Here is a tiny trained network, its code and every weight. The questions are about switching its units off for an input and a class, where a switched-off unit gives its printed mean instead of its output.

import numpy as np


def w(rows, s, z=0):
    codes = np.array(rows[::2]) - 128.0
    scale = np.full(codes.shape[1], s)
    scale[-1] = z or s
    return codes * scale


def f(y):
    return y / 2 * (1 + np.tanh(0.7978845608 * (y + 0.044715 * y**3)))


def log_softmax(a):
    a = a - a.max(-1, keepdims=True)
    return a - np.log(np.exp(a).sum(-1, keepdims=True))


def net(x, mask):
    res = np.array(x, float).reshape(1, 5) / 4 @ E
    y = f(res @ A[0][:, :-1].T + A[0][:, -1])
    res = res + np.where(mask, y, B[0][:, -1]) @ B[0][:, :-1]
    return log_softmax(res[-1] @ U[:, :-1].T + U[:, -1])


A, B = {}, {}
E = w([
[17,240,88],'x0',
[128,126,128],'x1',
[241,220,137],'x2',
[130,127,127],'x3',
[111,140,255],'x4',
],0.0051)
A[0] = w([
[201,189,127,31],'N0',
[89,83,123,89],'N1',
[143,133,127,8],'N2',
[170,79,145,83],'N3',
[202,195,129,43],'N4',
[68,59,127,78],'N5',
[197,186,129,27],'N6',
[127,125,130,151],'N7',
[188,194,131,63],'N8',
[76,199,112,21],'N9',
[111,138,213,89],'N10',
[95,146,250,15],'N11',
[164,149,128,23],'N12',
[77,194,126,69],'N13',
[112,142,222,65],'N14',
[177,75,141,53],'N15',
[64,81,125,1],'N16',
[180,65,146,49],'N17',
[72,66,126,74],'N18',
[171,162,128,45],'N19',
[78,190,126,74],'N20',
[138,109,23,59],'N21',
[181,64,146,46],'N22',
[125,129,132,134],'N23',
[106,144,124,76],'N24',
[126,129,131,128],'N25',
[182,67,142,35],'N26',
[58,56,128,21],'N27',
[78,195,117,44],'N28',
[68,63,128,55],'N29',
[127,125,126,127],'N30',
[146,117,34,49],'N31',
],0.012,0.0058)
B[0] = w([
[126,211,130,173],'N0',
[136,179,128,173],'N1',
[118,102,220,38],'N2',
[185,105,103,200],'N3',
[120,223,107,194],'N4',
[152,219,108,253],'N5',
[124,203,137,158],'N6',
[133,135,113,171],'N7',
[125,217,100,183],'N8',
[231,80,123,162],'N9',
[84,108,40,198],'N10',
[5,109,25,208],'N11',
[125,142,192,66],'N12',
[231,103,109,191],'N13',
[66,106,39,189],'N14',
[190,98,111,184],'N15',
[155,180,205,134],'N16',
[200,101,93,213],'N17',
[150,208,120,223],'N18',
[128,162,159,97],'N19',
[226,103,111,188],'N20',
[6,79,1,221],'N21',
[201,101,92,213],'N22',
[132,129,124,138],'N23',
[144,107,159,82],'N24',
[129,127,128,128],'N25',
[198,97,103,193],'N26',
[164,217,145,209],'N27',
[231,86,119,170],'N28',
[153,209,128,213],'N29',
[126,129,128,128],'N30',
[33,81,41,181],'N31',
],0.03,0.0018)
U = w([
[189,92,104,91],'0',
[126,190,136,92],'1',
[124,107,135,247],'2',
[92,97,79,51],'3',
[127,110,142,238],'4',
[91,65,254,87],'5',
[122,95,214,3],'6',
],0.0079,0.016)

Each question gives the input, the list of numbers given to net, and the class t.
The units are the neurons (one row each of A and B). Each row of codes is followed by its name. A weight is (code - 128) times the scale printed after its matrix; where a second scale follows, it is the last column's (A, B and U).
mask holds one flag per neuron, in row order. A switched-off neuron (its flag False) gives its mean, the last column of its row in B, instead of its output. The means were averaged over made-up inputs and are rounded, as every weight is.
A unit's drop is (log p(t) with every unit on - log p(t) with that unit switched off) / (log p(t) with every unit on - log p(t) with every unit switched off).
The circuit of an input: a set's keep is (log p(t) with only the set's units on - log p(t) with every unit switched off) / (log p(t) with every unit on - log p(t) with every unit switched off). Starting from the 12 units with the biggest drops (on a tie, the unit counted first), units are removed one at a time, each time the one whose removal leaves the highest keep (on an exact tie, the one counted first), for as long as the keep stays at least 0.8.
units of the circuit, in order: the units of the circuit, biggest drop first
most important unit: the unit with the biggest drop
top k neurons: the k neurons with the biggest drops, biggest first
drop of u: that unit's drop, to one decimal
input [7,-1,1,1,8], class 3: top 3 neurons : N11; N14; N10
input [-5,-7,7,-1,-2], class 1: units of the circuit, in order : N4; N0
input [-3,4,-6,-4,8], class 3: most important unit : N11
input [-2,-5,7,7,6], class 1: units of the circuit, in order : N4; N8
input [1,-2,-2,7,8], class 3: units of the circuit, in order : N11; N14
input [-3,0,-3,1,-8], class 3: top 2 neurons : N21; N31
input [6,-2,4,0,7], class 3: top 3 neurons : N11; N14; N10
input [6,4,-6,0,-8], class 3: top 2 neurons : N21; N31
input [4,-4,2,7,7], class 3: drop of N14 : 0.2
input [5,7,-2,6,8], class 3: drop of N11 : 0.5
input [3,7,7,2,-7], class 1: drop of N6 : 0.3
